Below is a small trained network, with its code and all its weights. Each question gives an input and a target symbol and asks what happens when units are switched off, that is, made to give their printed mean instead of their output.

import numpy as np


def w(rows, s, z=0):
    codes = np.array(rows[::2]) - 128.0
    scale = np.full(codes.shape[1], s)
    scale[-1] = z or s
    return codes * scale


def f(y):
    return y / 2 * (1 + np.tanh(0.7978845608 * (y + 0.044715 * y**3)))


def softmax(a):
    e = np.exp(a - a.max(-1, keepdims=True))
    return e / e.sum(-1, keepdims=True)


def log_softmax(a):
    a = a - a.max(-1, keepdims=True)
    return a - np.log(np.exp(a).sum(-1, keepdims=True))


def net(x, mask):
    ids = ['αγελπστψω'.index(c) for c in x.split()]
    T = len(ids)
    res = E[ids] + P[:T]
    r = res
    for j in range(2):
        rows = slice(2 * j, 2 * j + 2)
        q, k, v = (r @ M[0][rows].T for M in (Q, K, V))
        z = softmax(np.where(np.tri(T) > 0, q @ k.T / 2**0.5, -1e9)) @ v
        o = O[0][rows]
        res = res + np.where(mask[j], z, o[:, -1]) @ o[:, :-1]
    y = f(res @ A[0][:, :-1].T + A[0][:, -1])
    res = res + np.where(mask[2:14], y, B[0][:, -1]) @ B[0][:, :-1]
    return log_softmax(res[-1] @ U[:, :-1].T + U[:, -1])


Q, K, V, O, A, B = {}, {}, {}, {}, {}, {}
E = w([
[135,132,253,134,135],'α',
[217,84,100,89,201],'γ',
[117,138,167,57,197],'ε',
[50,127,99,93,187],'λ',
[172,2,123,72,128],'π',
[156,226,110,143,126],'σ',
[158,70,81,172,163],'τ',
[200,78,151,199,204],'ψ',
[106,60,151,186,154],'ω',
],0.0081)
P = w([
[178,4,124,76,208],'0',
[171,36,140,111,227],'1',
[167,65,133,129,235],'2',
[162,89,138,125,231],'3',
[163,112,146,129,228],'4',
[155,136,157,130,224],'5',
[145,159,154,158,227],'6',
[139,180,150,159,225],'7',
[134,199,148,170,229],'8',
[131,203,143,189,234],'9',
],0.0024)
Q[0] = w([
[135,70,150,140,251],'h0',
[211,97,175,176,253],'h0',
[150,134,109,167,40],'h1',
[72,141,138,144,106],'h1',
],0.048)
K[0] = w([
[146,234,75,133,100],'h0',
[82,253,171,133,135],'h0',
[125,32,169,133,171],'h1',
[72,147,115,87,163],'h1',
],0.035)
V[0] = w([
[234,134,254,168,73],'h0',
[193,88,25,221,71],'h0',
[70,125,110,135,176],'h1',
[91,108,94,88,158],'h1',
],0.014)
O[0] = w([
[253,10,173,93,63,191],'h0',
[85,36,152,60,255,1],'h0',
[179,70,137,140,95,145],'h1',
[192,112,153,146,126,129],'h1',
],0.0075,0.0051)
A[0] = w([
[72,125,89,165,180,206],'n0',
[167,126,144,117,209,81],'n1',
[132,142,120,100,144,190],'n2',
[75,51,161,117,130,154],'n3',
[66,141,87,185,131,28],'n4',
[132,77,5,64,162,107],'n5',
[46,116,157,82,79,143],'n6',
[114,129,103,18,164,178],'n7',
[91,95,90,187,130,253],'n8',
[149,172,98,132,124,221],'n9',
[77,142,223,116,113,83],'n10',
[143,95,134,151,125,72],'n11',
],0.02,0.0036)
B[0] = w([
[79,113,131,227,3,233],'n0',
[159,217,26,195,171,237],'n1',
[128,186,130,141,138,144],'n2',
[33,84,248,137,201,202],'n3',
[72,96,43,56,245,192],'n4',
[174,13,71,23,69,218],'n5',
[98,62,33,208,56,115],'n6',
[36,196,140,69,69,191],'n7',
[176,171,208,142,100,208],'n8',
[143,160,143,71,137,255],'n9',
[160,14,62,146,165,134],'n10',
[132,67,114,154,139,213],'n11',
],0.02,0.0049)
U = w([
[117,59,79,137,250,113],'α',
[151,112,13,78,118,25],'γ',
[32,184,100,142,141,165],'ε',
[90,100,139,149,13,3],'λ',
[97,66,170,33,153,61],'π',
[178,233,215,46,156,238],'σ',
[238,43,127,155,68,233],'τ',
[171,189,89,220,140,63],'ψ',
[90,115,252,170,158,61],'ω',
],0.0039,0.0051)

Each question gives the input, a string of symbols that net reads in full, and the target symbol t.
The units are the heads (2 rows each of Q, K, V and O) and the neurons (one row each of A and B). Each row of codes is followed by its name. A weight is (code - 128) times the scale printed after its matrix; where a second scale follows, it is the last column's (O, A, B and U).
mask holds one flag per unit, heads first, then neurons. A switched-off unit (its flag False) gives its mean, the last column of its rows in O or B, instead of its output. The means were averaged over made-up inputs and are rounded, as every weight is.
A unit's drop is (log p(t) with every unit on - log p(t) with that unit switched off) / (log p(t) with every unit on - log p(t) with every unit switched off).
The circuit of an input: a set's keep is (log p(t) with only the set's units on - log p(t) with every unit switched off) / (log p(t) with every unit on - log p(t) with every unit switched off). Starting from the 12 units with the biggest drops (on a tie, the unit counted first), units are removed one at a time, each time the one whose removal leaves the highest keep (on an exact tie, the one counted first), for as long as the keep stays at least 0.8.
circuit, biggest first: the units of the circuit, biggest drop first
most important unit: the unit with the biggest drop
top k neurons: the k neurons with the biggest drops, biggest first
drop when u is switched off: that unit's drop, to one decimal
input ψ ψ ω γ ψ τ π, target π: most important unit => n5
input τ ψ ε α α ε ω τ λ σ, target σ: circuit, biggest first => n9, n0
input σ ψ ε ε, target ε: top 2 neurons => n7, n1
input ψ α λ τ γ, target ε: circuit, biggest first => h0, n0, n4
input λ ε λ, target ε: circuit, biggest first => h0, n4, n0
input ω ψ τ σ γ ε γ ω ψ, target ψ: circuit, biggest first => h0, n1, n5, n4
input ψ ε ω σ π, target π: circuit, biggest first => h0, n5, n3
input ε ψ π ψ ε π, target σ: top 2 neurons => n0, n9
input λ π τ, target ε: top 3 neurons => n4, n0, n5
input ψ γ ψ τ, target λ: circuit, biggest first => h0, n0, n7
input γ τ ω ψ τ ψ ψ, target α: circuit, biggest first => h0, n3, n1, n0
input ψ ε ω, target σ: circuit, biggest first => h0, n8, n0, n9
input ψ ψ γ ψ ψ γ ε ω, target σ: top 3 neurons => n8, n9, n0
input π ε α α ω, target τ: circuit, biggest first => h0, n11
input ω τ γ ψ ε ψ, target σ: top 2 neurons => n9, n0
input π τ τ ε ε π τ, target σ: top 3 neurons => n9, n8, n0
input ψ λ π ω ψ σ γ, target γ: top 4 neurons => n5, n1, n3, n8
input ε ψ σ γ ε τ ε ε τ ω, target ω: top 3 neurons => n3, n5, n8
input τ ψ α, target τ: drop when n3 is switched off => 0.1
input τ σ τ λ γ ψ τ ω, target ω: drop when n3 is switched off => 0.4
input ψ ψ ω γ, target γ: drop when n0 is switched off => 0.0
